-2 51 -1 -24 -2 -30 -2  k373
-106 51 7 45 26 -31 13  k299
5 -4 36 -45 -17 33 -10  k668
3 -34 24 72 -34 21 6  k270
all k270: 6 => 6
asked: 5 -4 36 -45 -17 33 -10 => k668
all k270: 72 => 3
dup k373:  => -2
all k373: -2 => 0 4 6
asked: 3 -34 24 72 -34 21 6 => k270

45 46 20 -21 -59 0 -67 19 -35 -4 -56 -10 -33 -20 -10 -78 49 -35 24 -41 -7 4 -10 -7 55 -35 39 -2 -6 -4 30  k975
-62 -23 -33 -53 -40 27 -8 -53 -22 -27 19 -1 -32 16 -8 -1 34 54 -1 -1 44 -13 -1 -1 4 -42 34 42 34 19 21  k423
11 -43 9 25 26 -28 -6 8 21 -18 7 -9 16 15 1 16 -7 -12 0 21 43 -18 4 -19 -20 -6 3 11 9 -31 2  k470
asked: 11 -43 9 25 26 -28 -6 8 21 -18 7 -9 16 15 1 16 -7 -12 0 21 43 -18 4 -19 -20 -6 3 11 9 -31 2 => k470
all k975: -2 => 27
asked: 45 46 20 -21 -59 0 -67 19 -35 -4 -56 -10 -33 -20 -10 -78 49 -35 24 -41 -7 4 -10 -7 55 -35 39 -2 -6 -4 30 => k975
all k423: -1 => 11 15 18 19 22 23

-6 7 -52 23 -37 -54 : k112
-26 81 57 48 -21 -27 : k979
7 48 -3 0 7 0 : k60
50 -37 27 71 -78 -17 : k735
-86 31 18 -32 16 37 : k692
1 6 1 68 1 37 : k58
-12 -11 48 48 48 27 : k442
30 -30 14 17 53 -6 : k485
asked: -6 7 -52 23 -37 -54 => k112
dup k442:  => 48
all k60: 0 => 3 5
dup k58:  => 1

16 -20 -23 15 -22 16 31 20 -26 -26 16 51 16 -17 60 8 49 1 19 -12 23 -9 -17 -19 -66 -24 -16 -2 -104 7 = k252
15 -25 49 -8 -24 -6 50 -21 27 -13 -41 27 -10 72 50 59 27 0 27 9 49 51 13 19 5 49 2 -3 -45 -17 = k704
12 -8 -14 -22 19 -40 -18 17 8 10 22 -51 10 19 -31 20 -7 -5 -1 -47 6 17 -34 26 14 5 15 -60 50 -3 = k652
-11 -13 12 -36 -32 -15 18 -19 -6 -10 -23 -6 -7 -12 19 -8 3 -15 0 -22 8 -7 -3 -25 -10 16 -27 -34 -49 -25 = k249
-61 4 -31 -26 10 -14 -14 5 50 -29 -17 -46 11 17 -55 28 -26 11 -59 -48 6 24 -22 12 -4 -12 -1 -43 -33 -23 = k17
-52 -9 9 22 -10 4 -20 -4 -4 -42 -23 -12 10 12 -29 0 -16 -4 -55 22 -9 2 7 0 -20 5 -2 21 -42 20 = k178
-33 -7 -2 37 5 18 -4 41 -12 -20 -34 23 24 0 8 -3 23 12 -21 29 -6 -1 10 1 -37 -8 6 30 -50 15 = k866
5 5 -3 -13 26 -9 -7 42 -6 25 3 -13 17 -23 -3 -23 16 16 12 -24 -15 -8 -6 0 -3 -1 1 -31 13 -23 = k721
-43 -6 21 3 6 -9 6 32 12 -11 -13 -41 6 23 -49 2 6 11 23 21 -17 16 20 22 12 23 8 23 -5 -11 = k63
all k63: 23 => 13 18 25 27
asked: 5 5 -3 -13 26 -9 -7 42 -6 25 3 -13 17 -23 -3 -23 16 16 12 -24 -15 -8 -6 0 -3 -1 1 -31 13 -23 => k721
asked: 12 -8 -14 -22 19 -40 -18 17 8 10 22 -51 10 19 -31 20 -7 -5 -1 -47 6 17 -34 26 14 5 15 -60 50 -3 => k652
all k249: -7 => 12 21
all k704: 49 => 2 20 25

-62 7 4 49 10 -13 26 7 57 -> k114
1 1 -2 -12 -6 -5 -5 -5 -11 -> k981
71 -25 -80 11 -77 -40 -66 -8 14 -> k555
-80 -96 -41 0 30 43 -28 -80 -80 -> k958
-30 36 12 53 -16 -32 29 17 67 -> k723
-49 -73 1 -54 -2 -4 -51 -86 -65 -> k689
asked: -62 7 4 49 10 -13 26 7 57 => k114
dup k958:  => -80

28 11 -58 11 -26 48 5 -26 -26 -26 -63 11 -35 0 39 -17 15 -6 -47 : k255
-6 3 6 91 7 -29 19 -19 25 3 -25 -13 3 -32 30 -53 -6 -47 7 : k823
-6 -6 6 91 10 -29 19 -19 -47 3 -57 -13 -6 -32 -38 -6 -6 -47 7 : k663
-6 -6 6 91 7 30 19 -19 -38 3 -25 -13 -55 -32 30 30 30 -47 7 : k258
all k823: 3 => 1 9 12
all k258: 30 => 5 14 15 16
asked: -6 3 6 91 7 -29 19 -19 25 3 -25 -13 3 -32 30 -53 -6 -47 7 => k823
asked: -6 -6 6 91 10 -29 19 -19 -47 3 -57 -13 -6 -32 -38 -6 -6 -47 7 => k663
all k255: 11 => 1 3 11

52 2 -4 -34 0 16 -10 36 -18 -1 14 61 37 17 58 -24 -32 -20 -58 -25 4 -26 15 37 -29 -50 18 0 61 : k232
30 7 -20 -17 10 1 -4 39 -28 -6 40 45 32 31 0 -19 -27 -11 -40 -27 -7 -27 24 9 -26 -45 8 -1 41 : k106
52 2 -4 -34 0 16 -10 36 -7 -1 14 61 37 17 58 -24 -32 -20 -58 -25 4 -26 15 37 -29 -50 18 0 61 : k104
52 2 -4 -34 0 16 -4 36 -18 -1 14 61 37 17 58 -24 -32 -20 -58 -28 9 -22 -4 11 -15 -63 6 -1 48 : k926
29 -3 -34 -24 0 14 -5 15 -11 -17 22 42 28 24 50 -10 -58 -27 -58 -28 -25 -22 23 11 -15 -63 6 -1 48 : k483
asked: 29 -3 -34 -24 0 14 -5 15 -11 -17 22 42 28 24 50 -10 -58 -27 -58 -28 -25 -22 23 11 -15 -63 6 -1 48 => k483
dup k483:  => -58

98 2 18 7 86 16 -6 17 19 -4 1 1 2 -15 -53 -4 21 9 18 18 -29 8 -48 10 18 2 2 -27 : k716
63 -41 -32 7 25 -27 -6 -16 -37 -81 -19 5 -45 12 43 37 21 9 -14 -11 55 -12 -24 10 18 -10 2 -28 : k614
63 -41 -32 7 25 -27 18 -16 -37 -10 -19 5 -45 12 43 37 21 9 1 9 55 -12 23 18 18 -10 2 -28 : k139
asked: 98 2 18 7 86 16 -6 17 19 -4 1 1 2 -15 -53 -4 21 9 18 18 -29 8 -48 10 18 2 2 -27 => k716
all k716: 10 => 23
all k716: 2 => 1 12 25 26
asked: 63 -41 -32 7 25 -27 18 -16 -37 -10 -19 5 -45 12 43 37 21 9 1 9 55 -12 23 18 18 -10 2 -28 => k139
all k139: -10 => 9 25

-1 -45 -74 41 -23 -18 5 17 -> k220
68 59 -42 68 68 -42 48 68 -> k564
77 -31 -60 -31 65 105 -29 -24 -> k740
51 -27 51 51 -46 -27 6 26 -> k292
36 67 5 -51 67 36 67 78 -> k88
17 -44 73 20 -37 -59 0 -26 -> k14
30 36 65 33 -7 15 21 23 -> k379
-32 26 -18 -32 26 67 1 -32 -> k551
51 -14 -16 -21 33 5 12 21 -> k472
74 64 3 25 -71 46 3 -56 -> k859
39 -88 79 42 -21 -32 26 2 -> k880
-34 -26 -68 62 72 -18 11 -26 -> k722
all k88: 67 => 1 4 6
asked: 17 -44 73 20 -37 -59 0 -26 => k14
asked: 68 59 -42 68 68 -42 48 68 => k564
all k551: -32 => 0 3 7
all k564: 68 => 0 3 4 7
all k292: -27 => 1 5
all k740: 77 => 0

-8 17 14 10 -10 -21 -39 4 47 -34 17 13 -24 -1 4  k930
-15 3 6 -2 -4 -34 -8 -2 -18 87 -5 -2 24 9 -2  k408
-8 17 14 10 -10 -21 -39 4 17 -34 17 5 24 2 -15  k518
all k930: -8 => 0
dup k518:  => 17
asked: -15 3 6 -2 -4 -34 -8 -2 -18 87 -5 -2 24 9 -2 => k408
dup k408:  => -2

-33 -103 39 0 : k191
-5 -52 -55 16 : k900
-9 -9 -18 -9 : k278
29 48 1 -20 : k437
asked: -5 -52 -55 16 => k900
all k278: -18 => 2
dup k278:  => -9

-33 37 -23 -55 9 10 -41 83 -23 -18 -2 -85 -11 72 -14 12 -11 43 -55 -37 0 -9 33 -14 11 11 28 -5 87 98 -17 -26 -37 -27 -17 34 -14 13 -46 6 -4 -28 -28 1 -31 -6 47 56 -4 104 35 91 -36 107 6 1 -16 -64 21 8 8 -9 -24 -36 : k696
-5 16 11 -3 -2 -4 14 13 17 2 5 -8 8 6 -6 12 2 2 -9 -13 0 -16 6 1 11 5 17 9 8 14 -7 -10 -3 6 5 12 0 8 1 9 -20 -11 3 -8 -6 -1 2 6 4 -1 13 8 -6 7 -5 -23 2 -2 12 -22 7 -13 -4 -9 : k8
-33 37 -23 -55 9 10 -41 83 -23 -18 -2 -85 -11 72 9 12 -11 43 -55 -37 21 -9 33 53 -74 11 28 -5 87 98 -17 -26 -37 -27 -17 34 -14 13 -46 -13 -4 -28 -28 -6 -31 -6 47 56 -4 104 35 91 -36 107 13 -53 -16 -64 21 8 8 -9 -24 -36 : k584
-5 21 11 -3 -2 -3 13 13 16 3 7 -6 15 6 -5 1 2 -3 -8 -12 -1 -15 7 12 12 6 15 10 8 13 -7 -13 0 5 6 15 1 7 1 6 -4 -12 -11 1 -5 0 2 5 8 -1 12 10 -7 7 -3 -10 11 2 1 -21 8 -6 -3 -8 : k610
asked: -33 37 -23 -55 9 10 -41 83 -23 -18 -2 -85 -11 72 -14 12 -11 43 -55 -37 0 -9 33 -14 11 11 28 -5 87 98 -17 -26 -37 -27 -17 34 -14 13 -46 6 -4 -28 -28 1 -31 -6 47 56 -4 104 35 91 -36 107 6 1 -16 -64 21 8 8 -9 -24 -36 => k696
all k610: 12 => 23 24 50
all k696: -14 => 14 23 36
asked: -33 37 -23 -55 9 10 -41 83 -23 -18 -2 -85 -11 72 9 12 -11 43 -55 -37 21 -9 33 53 -74 11 28 -5 87 98 -17 -26 -37 -27 -17 34 -14 13 -46 -13 -4 -28 -28 -6 -31 -6 47 56 -4 104 35 91 -36 107 13 -53 -16 -64 21 8 8 -9 -24 -36 => k584
asked: -5 16 11 -3 -2 -4 14 13 17 2 5 -8 8 6 -6 12 2 2 -9 -13 0 -16 6 1 11 5 17 9 8 14 -7 -10 -3 6 5 12 0 8 1 9 -20 -11 3 -8 -6 -1 2 6 4 -1 13 8 -6 7 -5 -23 2 -2 12 -22 7 -13 -4 -9 => k8

-33 12 69 1 28 74 : k618
32 21 4 -5 33 -19 : k347
43 0 -20 -7 -11 -11 : k973
-20 13 -2 25 31 26 : k146
90 -13 -61 -66 -76 -26 : k730
-65 -24 -65 -65 -29 -29 : k122
42 3 -33 10 -21 21 : k686
-26 -5 25 -1 2 3 : k328
-16 -6 -26 -14 -2 -43 : k447
-53 -11 7 -2 29 -43 : k56
5 12 34 36 28 24 : k477
dup k973:  => -11
all k122: -65 => 0 2 3

81 92 93 86 67 -> k708
-22 -8 -22 -25 -48 -> k259
-2 19 19 19 19 -> k987
-24 -26 20 -15 -27 -> k208
asked: -22 -8 -22 -25 -48 => k259
all k987: 19 => 1 2 3 4
dup k987:  => 19
asked: -24 -26 20 -15 -27 => k208
dup k259:  => -22
all k708: 93 => 2

7 -2 17 76 76 -61 40 = k530
16 -33 77 -33 -91 -33 -9 = k37
-40 -36 19 8 31 -4 -8 = k187
asked: 7 -2 17 76 76 -61 40 => k530
all k37: -33 => 1 3 5
dup k37:  => -33
asked: 16 -33 77 -33 -91 -33 -9 => k37
all k37: 16 => 0

74 -36 -54 -54 -12 68 : k544
-11 -47 -49 -32 47 91 : k909
-53 -23 57 86 -23 -43 : k48
33 -45 33 33 -45 33 : k824
91 -49 -46 -46 -46 91 : k49
-8 73 71 -40 -40 32 : k240
76 -34 -40 -54 -14 66 : k720
-49 -43 -46 24 90 23 : k203
92 19 -49 -44 -45 26 : k429
-23 -43 -52 -24 56 87 : k768
19 -49 -44 -45 27 92 : k479
all k49: -46 => 2 3 4
all k824: 33 => 0 2 3 5
dup k544:  => -54

